Below is a small trained network, with its code and all its weights. Each question gives an input and a target symbol and asks what happens when units are switched off, that is, made to give their printed mean instead of their output.

import numpy as np


def w(rows, s, z=0):
    codes = np.array(rows[::2]) - 128.0
    scale = np.full(codes.shape[1], s)
    scale[-1] = z or s
    return codes * scale


def f(y):
    return np.maximum(y, 0)


def softmax(a):
    e = np.exp(a - a.max(-1, keepdims=True))
    return e / e.sum(-1, keepdims=True)


def log_softmax(a):
    a = a - a.max(-1, keepdims=True)
    return a - np.log(np.exp(a).sum(-1, keepdims=True))


def net(x, mask):
    ids = ['αβγδεζηλμξπστφψω'.index(c) for c in x.split()]
    T = len(ids)
    res = E[ids] + P[:T]
    u = 0
    for l in range(2):
        q, k, v = (res @ M[l].T for M in (Q, K, V))
        z = softmax(np.where(np.tri(T) > 0, q @ k.T / 3**0.5, -1e9)) @ v
        res = res + np.where(mask[u], z, O[l][:, -1]) @ O[l][:, :-1]
        u += 1
        y = f(res @ A[l][:, :-1].T + A[l][:, -1])
        res = res + np.where(mask[u : u + 8], y, B[l][:, -1]) @ B[l][:, :-1]
        u += 8
    return log_softmax(res[-1] @ U[:, :-1].T + U[:, -1])


Q, K, V, O, A, B = {}, {}, {}, {}, {}, {}
E = w([
[98,48,160,116,145,124,122,120,94,136],'α',
[56,122,123,171,44,70,149,160,52,179],'β',
[112,62,119,167,119,130,174,126,179,204],'γ',
[110,243,119,205,60,112,124,138,115,149],'δ',
[117,85,98,162,95,219,112,155,94,191],'ε',
[145,157,175,147,151,212,64,160,100,112],'ζ',
[102,86,151,163,117,62,171,128,225,157],'η',
[134,54,178,194,92,170,54,182,222,154],'λ',
[113,149,213,158,115,72,49,152,218,70],'μ',
[114,150,132,128,127,170,52,117,72,102],'ξ',
[134,202,81,141,190,203,119,63,46,142],'π',
[99,161,133,117,137,86,120,74,118,82],'σ',
[143,150,165,143,202,158,112,100,185,108],'τ',
[224,74,113,165,209,3,44,157,88,189],'φ',
[150,87,92,154,209,224,145,74,170,192],'ψ',
[95,146,70,147,108,114,166,91,108,180],'ω',
],0.018)
P = w([
[74,139,54,184,132,115,142,138,98,50],'0',
[68,161,177,149,194,109,99,77,149,200],'1',
[25,171,158,102,137,152,136,135,190,111],'2',
[105,59,12,85,126,150,99,200,151,5],'3',
[243,79,139,30,66,86,67,128,174,226],'4',
[35,143,187,152,167,122,144,106,140,151],'5',
[48,135,94,181,153,132,85,199,124,80],'6',
],0.012)
Q[0] = w([
[74,115,152,162,152,126,124,99,124,141],'L0H1',
[176,97,52,142,160,82,101,176,124,102],'L0H1',
[8,121,107,220,190,136,120,151,125,92],'L0H1',
],0.013)
K[0] = w([
[159,106,107,113,152,112,105,175,139,102],'L0H1',
[133,164,209,107,146,114,79,100,126,244],'L0H1',
[238,99,52,143,181,26,60,172,94,160],'L0H1',
],0.011)
V[0] = w([
[176,111,71,191,149,150,157,199,115,79],'L0H1',
[108,109,135,99,113,2,124,30,177,31],'L0H1',
[47,121,17,46,95,102,123,72,54,160],'L0H1',
],0.0076)
O[0] = w([
[119,106,163,84,111,199,119,115,138,144,160],'L0H1',
[127,146,103,73,168,140,143,255,121,159,250],'L0H1',
[96,106,52,79,135,70,76,99,145,142,196],'L0H1',
],0.017,0.0022)
A[0] = w([
[123,101,127,145,118,63,189,149,130,18,120],'L0N1',
[135,152,68,72,177,167,191,23,30,250,109],'L0N2',
[44,153,190,63,158,94,202,129,91,82,128],'L0N3',
[210,97,198,134,158,97,48,173,185,101,47],'L0N4',
[77,175,81,147,104,228,93,133,165,180,253],'L0N5',
[39,107,140,150,174,141,191,86,97,62,163],'L0N6',
[87,74,172,141,160,64,210,106,2,173,54],'L0N7',
[127,134,160,141,62,120,88,200,242,38,121],'L0N8',
],0.0051,0.0052)
B[0] = w([
[173,109,148,132,164,213,119,137,76,161,163],'L0N1',
[161,120,198,130,110,77,120,170,234,79,172],'L0N2',
[166,175,116,147,170,144,121,173,117,181,165],'L0N3',
[137,137,90,111,86,84,161,107,48,90,158],'L0N4',
[86,147,190,97,168,2,170,108,103,99,254],'L0N5',
[162,160,177,186,97,178,96,118,222,147,183],'L0N6',
[133,76,48,103,111,180,100,113,192,62,140],'L0N7',
[81,143,56,106,133,187,147,97,5,196,183],'L0N8',
],0.0062,0.009)
Q[1] = w([
[89,127,38,159,137,195,175,122,143,76],'L1H1',
[27,134,73,250,217,166,111,127,104,117],'L1H1',
[255,124,32,147,74,131,115,136,127,103],'L1H1',
],0.009)
K[1] = w([
[160,143,159,159,139,112,107,111,143,183],'L1H1',
[254,104,164,177,145,22,72,137,50,200],'L1H1',
[86,144,198,15,96,129,143,102,139,165],'L1H1',
],0.0088)
V[1] = w([
[164,181,156,24,157,192,23,106,65,44],'L1H1',
[82,11,165,145,53,164,25,193,52,168],'L1H1',
[69,253,139,208,61,63,49,168,61,77],'L1H1',
],0.0082)
O[1] = w([
[101,140,112,247,85,87,131,198,200,133,101],'L1H1',
[227,188,106,37,86,135,175,138,193,30,92],'L1H1',
[180,128,51,228,208,128,210,95,99,99,252],'L1H1',
],0.013,0.0036)
A[1] = w([
[127,97,105,90,179,23,41,103,148,145,113],'L1N1',
[94,194,219,199,38,197,129,118,157,135,81],'L1N2',
[76,102,161,195,47,173,100,2,162,112,2],'L1N3',
[141,124,86,167,199,84,141,231,117,120,107],'L1N4',
[163,145,93,48,63,107,118,41,163,71,88],'L1N5',
[101,118,96,121,124,190,211,136,161,150,176],'L1N6',
[122,156,138,47,141,140,125,191,50,167,59],'L1N7',
[190,181,105,187,88,144,118,207,206,73,127],'L1N8',
],0.0079,0.0066)
B[1] = w([
[55,170,132,120,87,188,186,196,33,33,217],'L1N1',
[172,1,108,138,146,209,178,174,152,120,204],'L1N2',
[253,168,111,90,176,38,43,164,100,105,189],'L1N3',
[140,207,151,83,29,147,83,58,140,182,252],'L1N4',
[125,95,56,182,90,217,113,173,160,189,218],'L1N5',
[156,189,159,146,144,86,71,107,56,95,175],'L1N6',
[166,76,129,179,160,50,185,70,250,181,208],'L1N7',
[53,51,183,83,147,49,192,123,142,144,210],'L1N8',
],0.0074,0.017)
U = w([
[141,117,57,135,161,154,185,173,121,125,94],'α',
[191,131,137,148,95,150,104,104,136,121,147],'β',
[75,88,158,107,149,119,166,128,44,89,137],'γ',
[99,182,100,118,143,142,77,151,130,187,103],'δ',
[69,106,138,168,97,110,143,59,176,81,183],'ε',
[142,82,95,92,211,91,155,140,109,186,61],'ζ',
[159,107,198,92,119,121,99,135,67,90,211],'η',
[161,93,186,119,74,188,203,99,97,78,23],'λ',
[142,92,132,174,124,148,145,18,79,141,54],'μ',
[177,100,155,156,137,91,167,167,91,70,139],'ξ',
[100,83,174,84,50,194,133,3,103,146,160],'π',
[104,107,171,204,138,190,128,150,119,149,254],'σ',
[176,161,206,127,95,127,169,143,54,100,194],'τ',
[81,105,128,76,121,134,117,244,206,81,30],'φ',
[141,115,156,125,116,134,142,135,105,100,129],'ψ',
[126,121,110,169,194,79,84,169,93,117,91],'ω',
],0.0057,0.0049)

Each question gives the input, a string of symbols that net reads in full, and the target symbol t.
The units are the heads (3 rows each of Q, K, V and O) and the neurons (one row each of A and B). Each row of codes is followed by its name. A weight is (code - 128) times the scale printed after its matrix; where a second scale follows, it is the last column's (O, A, B and U).
mask holds one flag per unit, layer by layer, with each layer's heads first. A switched-off unit (its flag False) gives its mean, the last column of its rows in O or B, instead of its output. The means were averaged over made-up inputs and are rounded, as every weight is.
A unit's drop is (log p(t) with every unit on - log p(t) with that unit switched off) / (log p(t) with every unit on - log p(t) with every unit switched off).
The circuit of an input: a set's keep is (log p(t) with only the set's units on - log p(t) with every unit switched off) / (log p(t) with every unit on - log p(t) with every unit switched off). Starting from the 12 units with the biggest drops (on a tie, the unit counted first), units are removed one at a time, each time the one whose removal leaves the highest keep (on an exact tie, the one counted first), for as long as the keep stays at least 0.8.
units of the circuit, in order: the units of the circuit, biggest drop first
k most important neurons: the k neurons with the biggest drops, biggest first
k most important neurons of layer l: the k neurons of layer l with the biggest drops, biggest first
drop of u: that unit's drop, to one decimal
input ξ τ λ ω ξ ξ, target γ: units of the circuit, in order : (L0H1; L1N1; L1H1)
input φ τ α ζ, target φ: units of the circuit, in order : (L0H1; L1H1)
input ξ τ γ ω γ, target π: units of the circuit, in order : (L1H1; L0H1)
input γ η σ ξ π τ τ, target ω: units of the circuit, in order : (L0H1; L1N3; L1H1)
input ε τ γ, target β: units of the circuit, in order : (L0H1; L1N3; L1H1)
input ψ μ η τ, target τ: units of the circuit, in order : (L0H1; L1N4)
input ξ τ ψ π τ, target η: 2 most important neurons : (L1N3; L0N5)
input τ τ β α η ψ β, target ζ: units of the circuit, in order : (L1H1; L0H1; L1N7)
input ε σ β β, target δ: units of the circuit, in order : (L1N4; L0H1)
input ω ξ ξ λ δ, target ε: units of the circuit, in order : (L1H1; L0H1; L1N8)
input η β η γ π η, target π: units of the circuit, in order : (L1H1)
input γ λ ψ η ψ, target η: units of the circuit, in order : (L0H1; L1N3; L1H1)
input ω λ τ β μ ψ, target α: 2 most important neurons of layer 1 : (L1N5; L1N4)
input β α η, target α: most important neuron : (L1N5)
input λ ε τ τ, target β: 2 most important neurons : (L1N3; L1N5)
input μ σ λ, target τ: 2 most important neurons of layer 1 : (L1N4; L1N6)
input ξ μ η β ξ, target ζ: 2 most important neurons of layer 1 : (L1N7; L1N4)
input ψ ξ η τ β η τ, target α: 2 most important neurons of layer 1 : (L1N5; L1N4)
input γ η π ζ β, target ω: 2 most important neurons : (L1N3; L0N5)
input σ π δ ξ σ, target μ: most important neuron : (L0N5)
input φ μ ω π τ τ, target φ: drop of L0H1 : 1.1
input σ τ τ γ η γ σ, target ζ: drop of L1N7 : 0.6
